Below are the code and all the weights of a small trained network. Each question names an input and a target symbol and asks about switching units off, where a switched-off unit gives its printed mean instead of its output.

import numpy as np


def w(rows, s, z=0):
    codes = np.array(rows[::2]) - 128.0
    scale = np.full(codes.shape[1], s)
    scale[-1] = z or s
    return codes * scale


def f(y):
    return np.maximum(y, 0)


def softmax(a):
    e = np.exp(a - a.max(-1, keepdims=True))
    return e / e.sum(-1, keepdims=True)


def log_softmax(a):
    a = a - a.max(-1, keepdims=True)
    return a - np.log(np.exp(a).sum(-1, keepdims=True))


def net(x, mask):
    ids = ['ΓΔΞΣΦαβεζηθλμπτψ'.index(c) for c in x.split()]
    T = len(ids)
    res = E[ids] + P[:T]
    u = 0
    for l in range(2):
        r = res
        for j in range(2):
            rows = slice(3 * j, 3 * j + 3)
            q, k, v = (r @ M[l][rows].T for M in (Q, K, V))
            z = softmax(np.where(np.tri(T) > 0, q @ k.T / 3**0.5, -1e9)) @ v
            o = O[l][rows]
            res = res + np.where(mask[u + j], z, o[:, -1]) @ o[:, :-1]
        u += 2
        y = f(res @ A[l][:, :-1].T + A[l][:, -1])
        res = res + np.where(mask[u : u + 12], y, B[l][:, -1]) @ B[l][:, :-1]
        u += 12
    return log_softmax(res[-1] @ U[:, :-1].T + U[:, -1])


Q, K, V, O, A, B = {}, {}, {}, {}, {}, {}
E = w([
[182,119,129,86,143,139,179,106,146,109],'Γ',
[173,102,133,221,167,112,142,35,103,172],'Δ',
[130,164,119,96,178,170,153,105,170,128],'Ξ',
[85,57,181,159,155,148,105,166,79,156],'Σ',
[192,72,169,82,103,118,182,78,119,126],'Φ',
[178,167,100,83,147,108,169,29,62,132],'α',
[127,82,122,54,91,82,101,81,114,148],'β',
[94,107,204,164,141,23,112,109,56,126],'ε',
[156,143,142,157,87,120,38,45,113,77],'ζ',
[74,150,161,67,143,132,81,125,174,101],'η',
[185,112,102,93,95,112,104,21,165,178],'θ',
[166,100,158,90,185,116,161,66,55,95],'λ',
[102,215,127,137,76,106,118,147,130,150],'μ',
[131,128,115,117,90,149,116,85,27,139],'π',
[141,165,127,120,250,177,192,87,90,190],'τ',
[106,103,67,189,154,232,107,99,139,128],'ψ',
],0.011)
P = w([
[81,104,59,73,171,98,180,207,171,105],'0',
[233,127,224,63,137,154,69,205,170,119],'1',
[222,133,254,75,121,173,62,190,167,114],'2',
[122,107,185,88,108,157,143,124,166,131],'3',
[96,116,199,103,101,165,158,111,162,120],'4',
[90,106,225,108,73,185,160,110,172,117],'5',
[61,108,236,120,67,176,160,97,160,120],'6',
[81,116,248,125,65,214,159,89,167,118],'7',
[80,140,246,126,66,217,185,86,158,120],'8',
],0.0047)
Q[0] = w([
[124,137,53,252,90,100,75,195,63,77],'0.h1',
[118,109,67,154,145,98,123,141,119,137],'0.h1',
[130,93,142,119,134,126,117,121,99,128],'0.h1',
[120,105,105,144,131,125,125,134,114,107],'0.h2',
[146,132,175,133,119,165,108,136,123,134],'0.h2',
[136,104,132,159,142,130,114,149,142,137],'0.h2',
],0.024)
K[0] = w([
[165,115,90,5,200,96,143,129,176,106],'0.h1',
[180,107,120,113,152,99,121,162,140,149],'0.h1',
[113,117,142,110,154,136,113,99,116,122],'0.h1',
[143,102,139,96,149,123,124,126,120,137],'0.h2',
[100,146,107,155,100,109,163,101,124,106],'0.h2',
[135,106,125,109,155,119,134,135,140,109],'0.h2',
],0.026)
V[0] = w([
[136,182,145,182,147,61,128,107,208,153],'0.h1',
[141,209,108,69,112,105,142,122,112,56],'0.h1',
[170,134,139,97,112,171,182,126,179,167],'0.h1',
[106,182,136,135,100,150,80,60,86,168],'0.h2',
[116,117,189,107,148,203,122,114,142,2],'0.h2',
[154,73,46,135,113,100,95,106,211,88],'0.h2',
],0.018)
O[0] = w([
[122,190,153,147,139,67,170,98,223,77,54],'0.h1',
[125,66,112,4,168,119,108,91,152,73,102],'0.h1',
[135,86,160,82,65,193,225,121,165,125,162],'0.h1',
[144,124,170,67,194,120,37,122,165,173,253],'0.h2',
[210,135,59,157,134,121,65,96,106,2,179],'0.h2',
[63,231,172,186,108,135,96,78,17,93,80],'0.h2',
],0.008,0.0028)
A[0] = w([
[164,92,177,135,126,48,143,143,120,102,87],'0.n1',
[154,122,128,145,139,75,75,105,158,174,126],'0.n2',
[177,198,157,99,154,108,108,147,126,96,102],'0.n3',
[145,148,88,112,87,166,83,153,135,144,75],'0.n4',
[160,133,184,195,136,110,145,100,185,124,1],'0.n5',
[127,164,156,130,145,162,154,161,151,77,34],'0.n6',
[158,145,136,73,51,52,120,188,106,133,73],'0.n7',
[143,144,118,174,148,79,89,133,138,129,37],'0.n8',
[57,145,117,102,76,138,72,255,178,80,118],'0.n9',
[110,173,42,135,185,146,119,89,130,180,66],'0.n10',
[167,192,91,123,97,89,102,149,114,129,130],'0.n11',
[154,235,64,86,109,128,93,172,157,159,122],'0.n12',
],0.0097,0.0053)
B[0] = w([
[110,164,165,157,198,196,162,102,132,8,173],'0.n1',
[138,110,172,140,186,159,192,193,87,13,254],'0.n2',
[73,71,174,167,38,112,70,120,198,120,193],'0.n3',
[162,109,149,129,192,148,179,159,184,146,170],'0.n4',
[176,66,126,14,102,2,29,235,228,178,168],'0.n5',
[174,159,23,108,183,122,86,182,70,186,142],'0.n6',
[122,101,173,148,160,173,139,42,182,126,153],'0.n7',
[124,153,127,71,128,170,244,159,97,187,165],'0.n8',
[251,70,59,165,126,96,189,22,131,165,152],'0.n9',
[92,106,168,141,45,121,79,120,136,6,167],'0.n10',
[128,104,130,174,168,144,145,193,130,178,168],'0.n11',
[131,50,181,147,158,125,195,140,107,69,171],'0.n12',
],0.0066,0.0042)
Q[1] = w([
[235,105,253,141,114,185,108,108,142,153],'1.h1',
[117,145,136,100,91,155,136,121,143,128],'1.h1',
[67,199,16,116,110,78,89,126,132,164],'1.h1',
[134,108,147,134,136,120,114,148,145,124],'1.h2',
[151,146,159,122,128,148,137,116,126,133],'1.h2',
[114,134,123,129,121,127,136,125,141,134],'1.h2',
],0.024)
K[1] = w([
[1,132,32,119,107,67,162,132,103,108],'1.h1',
[134,127,114,138,150,82,94,148,107,118],'1.h1',
[230,142,222,109,135,215,77,179,181,79],'1.h1',
[115,126,94,112,124,104,143,140,120,149],'1.h2',
[84,120,97,137,122,145,123,144,144,113],'1.h2',
[140,119,143,121,123,141,112,121,117,136],'1.h2',
],0.02)
V[1] = w([
[82,210,103,131,162,168,160,93,102,140],'1.h1',
[64,142,39,101,202,99,112,93,153,131],'1.h1',
[88,97,74,127,168,146,117,159,45,146],'1.h1',
[40,90,123,168,198,114,80,82,133,180],'1.h2',
[98,172,110,147,206,247,116,178,226,109],'1.h2',
[193,169,109,184,208,54,175,58,90,139],'1.h2',
],0.014)
O[1] = w([
[15,58,107,113,139,137,126,189,101,100,253],'1.h1',
[131,89,72,96,2,84,123,150,55,110,131],'1.h1',
[165,119,124,112,182,34,167,71,52,145,197],'1.h1',
[210,63,244,157,116,158,109,82,194,120,26],'1.h2',
[31,53,75,224,136,107,97,33,155,153,168],'1.h2',
[150,128,136,92,121,101,98,173,242,140,68],'1.h2',
],0.0072,0.0055)
A[1] = w([
[104,159,49,135,67,92,38,121,164,147,68],'1.n1',
[148,221,138,128,80,139,34,79,170,77,84],'1.n2',
[98,177,120,70,147,92,2,72,151,60,115],'1.n3',
[105,80,141,153,128,135,221,149,133,196,2],'1.n4',
[171,158,101,94,159,64,135,47,109,144,44],'1.n5',
[229,179,44,110,76,99,123,134,158,107,79],'1.n6',
[177,83,113,175,30,98,95,125,118,98,75],'1.n7',
[99,195,74,125,98,41,125,105,110,193,123],'1.n8',
[173,161,129,155,119,200,84,140,216,132,58],'1.n9',
[95,172,104,2,98,127,154,55,193,126,79],'1.n10',
[94,189,68,105,70,128,87,184,148,109,159],'1.n11',
[92,165,117,73,68,225,116,63,97,160,138],'1.n12',
],0.0071,0.0072)
B[1] = w([
[209,74,149,182,61,83,99,90,117,148,158],'1.n1',
[89,108,99,144,176,64,148,159,133,123,153],'1.n2',
[174,182,125,72,155,254,150,103,173,114,193],'1.n3',
[218,195,200,138,133,221,165,140,166,77,162],'1.n4',
[43,81,129,197,48,173,68,253,167,148,221],'1.n5',
[194,109,125,130,139,234,66,160,151,71,171],'1.n6',
[166,162,174,137,140,103,233,134,149,131,172],'1.n7',
[102,175,125,100,213,111,110,47,156,210,199],'1.n8',
[56,131,147,92,131,57,149,67,3,182,152],'1.n9',
[100,68,128,162,11,151,154,199,169,117,215],'1.n10',
[115,180,95,193,114,51,57,130,153,104,202],'1.n11',
[103,205,100,75,103,94,129,96,135,186,255],'1.n12',
],0.0074,0.0058)
U = w([
[99,152,87,157,113,78,81,129,142,102,80],'Γ',
[115,192,181,131,62,88,98,120,207,167,94],'Δ',
[111,125,95,212,123,149,120,44,164,134,235],'Ξ',
[160,181,117,157,190,184,185,159,170,161,73],'Σ',
[124,174,94,136,152,110,129,162,135,113,158],'Φ',
[168,89,108,67,158,148,19,132,128,191,137],'α',
[149,145,150,109,90,117,193,111,102,87,28],'β',
[148,132,167,179,175,51,72,183,209,155,130],'ε',
[110,122,183,181,195,51,116,115,132,12,129],'ζ',
[169,175,182,140,139,138,2,40,159,47,179],'η',
[79,170,211,113,124,107,74,98,139,151,240],'θ',
[184,161,111,159,107,141,61,142,173,98,74],'λ',
[69,113,163,130,94,167,82,180,169,116,40],'μ',
[161,87,150,96,152,120,107,128,75,108,49],'π',
[141,65,121,124,139,104,171,110,222,126,254],'τ',
[152,123,159,251,122,137,96,168,83,150,67],'ψ',
],0.0049,0.0034)

Each question gives the input, a string of symbols that net reads in full, and the target symbol t.
The units are the heads (3 rows each of Q, K, V and O) and the neurons (one row each of A and B). Each row of codes is followed by its name. A weight is (code - 128) times the scale printed after its matrix; where a second scale follows, it is the last column's (O, A, B and U).
mask holds one flag per unit, layer by layer, with each layer's heads first. A switched-off unit (its flag False) gives its mean, the last column of its rows in O or B, instead of its output. The means were averaged over made-up inputs and are rounded, as every weight is.
A unit's drop is (log p(t) with every unit on - log p(t) with that unit switched off) / (log p(t) with every unit on - log p(t) with every unit switched off).
The circuit of an input: a set's keep is (log p(t) with only the set's units on - log p(t) with every unit switched off) / (log p(t) with every unit on - log p(t) with every unit switched off). Starting from the 12 units with the biggest drops (on a tie, the unit counted first), units are removed one at a time, each time the one whose removal leaves the highest keep (on an exact tie, the one counted first), for as long as the keep stays at least 0.8.
circuit, biggest first: the units of the circuit, biggest drop first
most important unit: the unit with the biggest drop
top k neurons in layer l: the k neurons of layer l with the biggest drops, biggest first
heads that matter: for each layer, one digit per head in row order, 1 if its drop is at least 0.15 and else 0, layers parted by /
input τ ψ τ ψ θ Φ τ, target Ξ: circuit, biggest first -> (1.h2 0.h1)
input ζ λ θ, target η: heads that matter -> 11 / 00
input Δ τ θ θ λ ζ, target θ: most important unit -> 1.n9
input α Γ θ τ Φ β θ, target Δ: heads that matter -> 10 / 10
input π μ θ τ η Σ Φ, target ψ: circuit, biggest first -> (0.h1 1.n5 1.h1)
input τ θ θ η Γ Φ λ μ θ, target τ: heads that matter -> 11 / 00
input Σ τ θ α Σ Γ ε τ Γ, target ε: circuit, biggest first -> (0.h1 1.h1 1.n5 0.h2)
input η λ λ ζ, target η: circuit, biggest first -> (0.h2 1.n3)
input θ ζ ε ε, target ζ: circuit, biggest first -> (0.n1 0.h1)
input τ ε ε τ θ θ ψ π θ, target Ξ: heads that matter -> 11 / 01
input Φ τ Ξ, target Σ: circuit, biggest first -> (1.h1 0.h1)
input θ θ Γ ψ π μ Ξ, target μ: circuit, biggest first -> (0.h2 1.h1 0.h1)
input π μ τ Σ Σ τ, target ψ: circuit, biggest first -> (0.h1 1.n5 1.h1)
input τ Ξ θ, target Ξ: circuit, biggest first -> (1.h2 0.h2)
input Ξ θ π π θ, target α: circuit, biggest first -> (0.h1)
input Φ τ τ Γ θ θ θ θ τ, target Σ: circuit, biggest first -> (0.h1 1.h1)
input Φ ε π, target Σ: circuit, biggest first -> (1.h1 0.h2 1.h2)
input Γ θ τ, target Φ: circuit, biggest first -> (1.h2 0.h2 0.h1)
input Φ Φ θ β τ, target Σ: circuit, biggest first -> (0.h1 1.h1 0.h2)
input θ θ λ, target θ: heads that matter -> 01 / 00
input Γ Ξ Φ Φ, target Φ: heads that matter -> 11 / 01
input λ Γ ε θ Δ θ θ θ, target ε: heads that matter -> 10 / 00
input Γ Φ π, target Φ: circuit, biggest first -> (1.h2 0.h2)
input τ π τ Φ Φ τ τ μ Δ, target τ: top 2 neurons in layer 0 -> (0.n5 0.n2)
input θ θ Γ π θ η π θ Φ, target α: heads that matter -> 11 / 00
input β ε ε β η λ μ Ξ, target τ: heads that matter -> 11 / 00
input θ τ Δ θ Δ, target ε: heads that matter -> 10 / 00
input ψ θ ε τ λ θ β Γ ε, target ζ: heads that matter -> 11 / 10
input ζ β ε, target η: top 2 neurons in layer 0 -> (0.n3 0.n1)
